Below is a small trained network, with its code and all its weights. Each question gives an input and a target symbol and asks what happens when units are switched off, that is, made to give their printed mean instead of their output.

import numpy as np


def w(rows, s, z=0):
    codes = np.array(rows[::2]) - 128.0
    scale = np.full(codes.shape[1], s)
    scale[-1] = z or s
    return codes * scale


def norm(h):
    return h / np.sqrt((h * h).mean(-1, keepdims=True) + 1e-5)


def f(y):
    return np.maximum(y, 0)


def softmax(a):
    e = np.exp(a - a.max(-1, keepdims=True))
    return e / e.sum(-1, keepdims=True)


def log_softmax(a):
    a = a - a.max(-1, keepdims=True)
    return a - np.log(np.exp(a).sum(-1, keepdims=True))


def net(x, mask):
    ids = ['αβθλμξπσφψω'.index(c) for c in x.split()]
    T = len(ids)
    res = E[ids] + P[:T]
    r = norm(res)
    for j in range(2):
        rows = slice(4 * j, 4 * j + 4)
        q, k, v = (r @ M[0][rows].T for M in (Q, K, V))
        z = softmax(np.where(np.tri(T) > 0, q @ k.T / 4**0.5, -1e9)) @ v
        o = O[0][rows]
        res = res + np.where(mask[j], z, o[:, -1]) @ o[:, :-1]
    y = f(norm(res) @ A[0][:, :-1].T + A[0][:, -1])
    res = res + np.where(mask[2:18], y, B[0][:, -1]) @ B[0][:, :-1]
    return log_softmax(norm(res)[-1] @ U[:, :-1].T + U[:, -1])


Q, K, V, O, A, B = {}, {}, {}, {}, {}, {}
E = w([
[67,104,99,99,103,227,159,118,166,105],'α',
[138,98,162,220,189,112,118,138,91,124],'β',
[123,131,95,73,188,89,127,93,92,156],'θ',
[45,58,105,106,158,124,4,149,144,146],'λ',
[109,136,138,135,186,99,122,100,56,171],'μ',
[107,124,86,144,182,77,129,76,107,125],'ξ',
[185,148,138,159,164,89,88,127,149,181],'π',
[60,126,131,152,128,131,176,126,50,32],'σ',
[118,143,152,129,81,185,125,138,88,150],'φ',
[75,124,72,160,84,151,146,139,170,86],'ψ',
[145,91,177,104,111,149,185,145,100,100],'ω',
],0.02)
P = w([
[142,152,121,140,177,157,193,249,178,205],'0',
[166,187,68,83,223,201,146,67,116,94],'1',
[188,205,88,69,180,168,104,188,133,112],'2',
[160,201,87,60,181,153,125,253,91,147],'3',
[87,219,213,137,25,80,146,119,202,149],'4',
[88,118,172,128,84,48,95,164,91,161],'5',
[203,75,101,142,101,88,110,134,65,193],'6',
[189,245,95,1,61,90,89,189,157,53],'7',
[152,143,60,126,110,99,101,189,120,132],'8',
[107,134,61,105,127,106,106,193,125,230],'9',
[39,137,138,160,59,58,27,140,27,60],'10',
],0.0092)
Q[0] = w([
[119,131,105,55,185,118,173,230,98,93],'H0',
[184,136,34,86,204,190,9,35,110,141],'H0',
[210,100,80,191,100,141,160,202,68,77],'H0',
[75,37,78,118,133,84,78,108,59,149],'H0',
[136,93,49,164,139,132,24,193,9,108],'H1',
[48,184,132,89,96,68,1,199,152,86],'H1',
[238,202,79,86,174,188,121,225,128,12],'H1',
[172,72,229,126,48,71,137,54,117,51],'H1',
],0.0061)
K[0] = w([
[111,88,142,177,117,76,123,144,185,176],'H0',
[115,200,116,165,60,37,222,169,79,157],'H0',
[51,108,117,89,134,121,119,205,125,208],'H0',
[190,131,104,99,88,129,69,157,103,110],'H0',
[133,123,111,71,62,69,108,197,137,103],'H1',
[171,162,132,109,44,112,100,54,158,79],'H1',
[90,144,181,154,95,76,212,120,173,185],'H1',
[109,254,157,78,189,147,93,132,172,59],'H1',
],0.0082)
V[0] = w([
[23,212,52,232,144,202,127,75,142,203],'H0',
[191,254,137,151,170,39,186,51,19,233],'H0',
[140,47,179,254,189,192,216,78,118,41],'H0',
[193,200,199,235,96,105,97,179,234,67],'H0',
[248,174,164,125,101,249,93,173,182,244],'H1',
[27,206,85,217,55,217,123,162,8,96],'H1',
[121,97,192,201,149,68,19,149,46,172],'H1',
[90,83,230,4,179,179,173,110,8,173],'H1',
],0.0073)
O[0] = w([
[56,102,41,183,76,102,198,103,183,156,227],'H0',
[99,80,165,196,121,55,149,115,148,128,254],'H0',
[163,233,100,184,215,97,160,154,178,101,34],'H0',
[99,194,195,167,128,116,149,64,130,127,17],'H0',
[184,98,106,164,95,144,113,3,169,79,143],'H1',
[207,189,22,214,63,59,92,146,94,169,174],'H1',
[64,169,87,255,143,184,44,165,131,69,170],'H1',
[196,89,114,109,146,42,96,159,123,5,194],'H1',
],0.011,0.0048)
A[0] = w([
[191,204,107,166,47,118,61,142,154,180,181],'N0',
[136,151,95,168,30,165,171,166,176,72,163],'N1',
[137,97,83,181,121,107,129,90,85,180,235],'N2',
[46,99,98,153,142,124,127,143,103,164,204],'N3',
[97,254,70,195,116,121,116,38,125,134,113],'N4',
[167,166,118,241,237,179,226,168,138,118,101],'N5',
[85,134,142,124,135,135,255,118,92,227,73],'N6',
[176,92,179,201,181,91,28,112,186,196,204],'N7',
[192,107,117,111,66,228,194,210,172,159,163],'N8',
[174,38,98,178,85,146,155,154,107,74,47],'N9',
[217,150,218,158,88,34,182,111,46,67,160],'N10',
[104,221,102,139,176,61,32,124,198,118,156],'N11',
[145,187,153,55,212,77,26,89,67,160,158],'N12',
[32,156,60,97,98,154,52,104,153,110,177],'N13',
[96,183,173,115,203,87,75,176,190,128,151],'N14',
[175,116,133,181,93,76,114,150,205,156,4],'N15',
],0.0075,0.0031)
B[0] = w([
[98,83,211,69,98,128,113,114,30,113,203],'N0',
[128,66,210,153,97,124,138,169,191,161,189],'N1',
[95,129,174,117,102,107,83,98,108,228,251],'N2',
[103,198,125,56,112,159,50,133,148,96,254],'N3',
[152,129,235,158,98,132,47,187,119,157,188],'N4',
[197,103,79,119,146,208,201,117,142,134,167],'N5',
[66,101,141,135,154,124,51,134,206,158,171],'N6',
[92,154,149,36,143,156,187,56,59,144,234],'N7',
[109,59,147,202,127,111,174,149,124,111,182],'N8',
[52,99,151,124,84,194,105,139,113,182,202],'N9',
[182,200,159,94,198,149,66,160,254,122,190],'N10',
[132,127,157,97,74,117,136,103,36,46,202],'N11',
[90,109,211,67,80,56,144,155,140,149,181],'N12',
[212,213,190,73,77,110,98,130,149,115,219],'N13',
[65,85,162,125,140,180,139,115,56,81,177],'N14',
[59,167,133,113,171,86,90,124,143,107,165],'N15',
],0.0074,0.0073)
U = w([
[209,122,90,47,101,92,201,56,167,173,148],'α',
[145,218,216,242,142,155,113,135,117,89,145],'β',
[146,20,201,32,126,149,162,135,94,77,75],'θ',
[98,204,107,54,91,185,101,124,70,61,68],'λ',
[72,112,111,182,139,77,57,132,163,64,163],'μ',
[22,134,153,118,200,135,164,186,168,167,188],'ξ',
[76,130,254,123,129,189,117,17,169,118,110],'π',
[177,215,132,167,137,76,145,217,91,148,69],'σ',
[214,126,145,158,14,112,49,39,113,91,58],'φ',
[131,227,141,90,53,173,154,108,161,247,87],'ψ',
[211,152,149,40,206,192,35,130,226,74,252],'ω',
],0.0087,0.0038)

Each question gives the input, a string of symbols that net reads in full, and the target symbol t.
The units are the heads (4 rows each of Q, K, V and O) and the neurons (one row each of A and B). Each row of codes is followed by its name. A weight is (code - 128) times the scale printed after its matrix; where a second scale follows, it is the last column's (O, A, B and U).
mask holds one flag per unit, heads first, then neurons. A switched-off unit (its flag False) gives its mean, the last column of its rows in O or B, instead of its output. The means were averaged over made-up inputs and are rounded, as every weight is.
A unit's drop is (log p(t) with every unit on - log p(t) with that unit switched off) / (log p(t) with every unit on - log p(t) with every unit switched off).
The circuit of an input: a set's keep is (log p(t) with only the set's units on - log p(t) with every unit switched off) / (log p(t) with every unit on - log p(t) with every unit switched off). Starting from the 12 units with the biggest drops (on a tie, the unit counted first), units are removed one at a time, each time the one whose removal leaves the highest keep (on an exact tie, the one counted first), for as long as the keep stays at least 0.8.
circuit, biggest first: the units of the circuit, biggest drop first
top k neurons: the k neurons with the biggest drops, biggest first
which heads matter: for each layer, one digit per head in row order, 1 if its drop is at least 0.15 and else 0, layers parted by /
drop when u is switched off: that unit's drop, to one decimal
input π φ θ μ, target π: which heads matter -> 01
input π μ σ, target π: circuit, biggest first -> H1
input μ λ ξ, target μ: which heads matter -> 11
input σ φ π ξ, target σ: which heads matter -> 01
input ξ β φ μ β σ ξ ψ θ μ μ, target ψ: which heads matter -> 01
input ξ β φ μ μ β μ π, target μ: which heads matter -> 11
input ξ β α π α α ξ, target π: circuit, biggest first -> H0; H1
input μ ω π φ ξ σ ω ω, target ξ: which heads matter -> 01
input ξ π ξ ξ ψ σ θ β, target ψ: which heads matter -> 01
input ω λ φ φ σ β π θ ω θ λ, target θ: circuit, biggest first -> H1; H0
input ψ σ σ, target ψ: which heads matter -> 01
input θ μ ξ ξ, target θ: which heads matter -> 01
input φ α λ θ λ λ β λ φ λ λ, target λ: which heads matter -> 01
input ω φ μ ω, target ω: top neuron -> N10
input π ξ ξ ω, target π: which heads matter -> 11
input φ π ξ ξ, target φ: which heads matter -> 01
input φ ξ λ σ σ, target λ: which heads matter -> 11
input λ μ ω φ ψ ξ λ θ λ θ λ, target θ: circuit, biggest first -> H0; H1
input ξ ω π ω λ β β, target ω: circuit, biggest first -> N10; H0
input ψ ω ξ, target ψ: circuit, biggest first -> H1
input μ π α, target μ: circuit, biggest first -> H0; H1
input ψ ψ ξ π σ ξ, target ξ: top 2 neurons -> N6; N13
input ξ ξ ξ μ, target ξ: circuit, biggest first -> H1; H0
input ξ π ξ α, target ξ: circuit, biggest first -> H1; H0
input λ σ ξ, target λ: top 2 neurons -> N11; N5
input φ ω ω, target φ: drop when H1 is switched off -> 1.2
